Below are the code and all the weights of a small trained network. Each question names an input and a class and asks about switching units off, where a switched-off unit gives its printed mean instead of its output.

import numpy as np


def w(rows, s, z=0):
    codes = np.array(rows[::2]) - 128.0
    scale = np.full(codes.shape[1], s)
    scale[-1] = z or s
    return codes * scale


def norm(h):
    return h / np.sqrt((h * h).mean(-1, keepdims=True) + 1e-5)


def f(y):
    return np.maximum(y, 0)


def log_softmax(a):
    a = a - a.max(-1, keepdims=True)
    return a - np.log(np.exp(a).sum(-1, keepdims=True))


def net(x, mask):
    res = np.array(x, float).reshape(1, 5) / 4 @ E
    u = 0
    for l in range(3):
        y = f(norm(res) @ A[l][:, :-1].T + A[l][:, -1])
        res = res + np.where(mask[u : u + 11], y, B[l][:, -1]) @ B[l][:, :-1]
        u += 11
    return log_softmax(norm(res)[-1] @ U[:, :-1].T + U[:, -1])


A, B = {}, {}
E = w([
[25,198,68,105,170,76,140,79],'x0',
[106,128,115,95,123,156,118,153],'x1',
[209,170,79,142,254,146,125,133],'x2',
[103,69,177,9,185,48,125,137],'x3',
[137,129,134,139,130,118,128,119],'x4',
],0.0042)
A[0] = w([
[137,78,92,44,132,46,109,95,42],'L0N0',
[181,128,104,205,143,104,196,190,251],'L0N1',
[110,113,150,52,176,61,140,121,11],'L0N2',
[217,121,154,128,83,175,106,183,169],'L0N3',
[106,241,89,151,100,156,140,99,167],'L0N4',
[103,116,156,252,135,230,98,114,196],'L0N5',
[225,6,180,36,143,87,170,209,128],'L0N6',
[118,66,254,78,86,135,171,110,157],'L0N7',
[105,140,231,140,29,127,188,174,187],'L0N8',
[195,102,161,125,84,197,105,95,192],'L0N9',
[94,95,76,82,111,227,112,142,225],'L0N10',
],0.0047,0.0016)
B[0] = w([
[139,114,167,162,113,99,81,251,185],'L0N0',
[80,78,119,50,157,142,121,109,199],'L0N1',
[192,132,124,178,61,132,252,158,190],'L0N2',
[135,181,151,87,99,44,237,117,215],'L0N3',
[111,84,170,115,173,209,108,69,203],'L0N4',
[110,176,103,107,118,66,128,189,218],'L0N5',
[146,100,89,138,157,248,107,2,255],'L0N6',
[81,97,120,203,153,113,138,144,223],'L0N7',
[30,121,40,168,143,152,98,108,218],'L0N8',
[62,123,138,97,170,58,143,216,204],'L0N9',
[160,105,146,174,139,85,132,111,175],'L0N10',
],0.0046,0.0051)
A[1] = w([
[120,89,140,139,84,36,114,173,52],'L1N0',
[5,148,110,125,36,54,149,117,114],'L1N1',
[194,73,89,234,68,190,176,181,128],'L1N2',
[211,206,145,140,138,96,235,180,107],'L1N3',
[203,193,121,73,208,168,178,157,241],'L1N4',
[236,147,51,105,157,87,181,123,248],'L1N5',
[89,124,148,114,236,144,185,130,232],'L1N6',
[126,113,176,124,56,70,144,252,92],'L1N7',
[167,143,195,127,58,80,39,111,20],'L1N8',
[101,95,63,110,154,33,204,174,148],'L1N9',
[124,31,101,157,124,99,88,32,144],'L1N10',
],0.005,0.0013)
B[1] = w([
[157,162,79,208,96,175,151,112,172],'L1N0',
[254,116,194,132,149,170,172,155,255],'L1N1',
[131,129,134,113,118,77,102,116,186],'L1N2',
[78,110,187,79,178,65,92,208,185],'L1N3',
[92,212,146,103,190,76,111,157,230],'L1N4',
[98,136,185,78,114,207,125,143,210],'L1N5',
[106,153,137,205,80,152,133,166,239],'L1N6',
[161,133,100,143,141,130,118,104,186],'L1N7',
[142,123,127,128,137,118,109,158,128],'L1N8',
[130,130,135,79,84,82,109,170,224],'L1N9',
[111,160,82,107,150,170,118,121,197],'L1N10',
],0.0064,0.0056)
A[2] = w([
[187,155,150,133,152,164,162,142,140],'L2N0',
[211,143,46,147,142,171,135,90,250],'L2N1',
[145,89,159,150,80,233,144,17,193],'L2N2',
[89,7,86,106,106,130,94,63,55],'L2N3',
[195,127,133,94,192,176,141,86,62],'L2N4',
[126,165,131,151,210,218,77,85,201],'L2N5',
[129,133,159,61,183,175,91,176,158],'L2N6',
[92,239,64,103,187,64,47,146,146],'L2N7',
[123,134,165,191,113,211,142,88,109],'L2N8',
[255,102,148,144,34,83,145,166,72],'L2N9',
[82,50,33,201,155,99,78,46,54],'L2N10',
],0.0058,0.0016)
B[2] = w([
[166,62,98,117,102,115,112,62,202],'L2N0',
[58,151,215,107,124,109,123,198,185],'L2N1',
[211,163,89,74,169,113,84,142,240],'L2N2',
[122,162,27,254,214,33,84,121,164],'L2N3',
[148,185,131,97,20,210,159,78,167],'L2N4',
[138,60,118,146,36,185,153,78,253],'L2N5',
[185,177,70,116,85,87,141,101,234],'L2N6',
[101,67,172,156,153,102,88,131,241],'L2N7',
[165,191,142,39,181,83,120,111,227],'L2N8',
[6,42,113,187,56,175,199,90,231],'L2N9',
[140,48,81,147,147,59,123,184,163],'L2N10',
],0.0061,0.0051)
U = w([
[93,11,147,196,29,129,240,154,174],'0',
[242,182,122,18,90,211,122,37,188],'1',
[81,199,221,67,191,19,75,225,187],'2',
[29,137,156,249,170,213,51,35,5],'3',
[185,62,8,193,228,33,71,127,40],'4',
],0.012,0.0019)

Each question gives the input, the list of numbers given to net, and the class t.
The units are the neurons (one row each of A and B). Each row of codes is followed by its name. A weight is (code - 128) times the scale printed after its matrix; where a second scale follows, it is the last column's (A, B and U).
mask holds one flag per neuron, layer by layer. A switched-off neuron (its flag False) gives its mean, the last column of its row in B, instead of its output. The means were averaged over made-up inputs and are rounded, as every weight is.
A unit's drop is (log p(t) with every unit on - log p(t) with that unit switched off) / (log p(t) with every unit on - log p(t) with every unit switched off).
The circuit of an input: a set's keep is (log p(t) with only the set's units on - log p(t) with every unit switched off) / (log p(t) with every unit on - log p(t) with every unit switched off). Starting from the 12 units with the biggest drops (on a tie, the unit counted first), units are removed one at a time, each time the one whose removal leaves the highest keep (on an exact tie, the one counted first), for as long as the keep stays at least 0.8.
circuit, biggest first: the units of the circuit, biggest drop first
top k neurons: the k neurons with the biggest drops, biggest first
drop when u is switched off: that unit's drop, to one decimal
input [-7,-7,1,4,0], class 1: circuit, biggest first	[L0N6]
input [2,2,8,-3,-1], class 3: top 3 neurons	[L1N1; L1N4; L2N7]
input [-2,-3,0,3,0], class 4: top 3 neurons	[L0N6; L1N1; L0N7]
input [3,-3,1,0,5], class 3: top 2 neurons	[L1N1; L0N3]
input [0,7,7,0,4], class 2: top 4 neurons	[L1N4; L0N6; L0N8; L1N1]
input [0,-6,4,-2,-3], class 2: top 2 neurons	[L0N6; L0N8]
input [4,2,2,0,-4], class 3: top 2 neurons	[L0N4; L0N3]
input [5,-8,0,4,5], class 0: top 3 neurons	[L2N9; L1N4; L1N0]
input [-2,5,-3,1,0], class 4: top 2 neurons	[L0N6; L0N7]
input [8,8,-7,2,7], class 0: top 2 neurons	[L0N6; L1N1]
input [2,-8,0,8,4], class 0: top 2 neurons	[L0N2; L1N4]
input [4,-8,8,-3,-7], class 3: top 2 neurons	[L1N1; L2N7]
input [3,2,-3,-4,-3], class 1: drop when L0N4 is switched off	0.2
input [-7,5,-5,3,-4], class 4: drop when L0N6 is switched off	1.0
input [3,6,6,1,-1], class 2: circuit, biggest first	[L0N6]
input [-2,-6,-2,4,3], class 4: drop when L0N6 is switched off	1.2
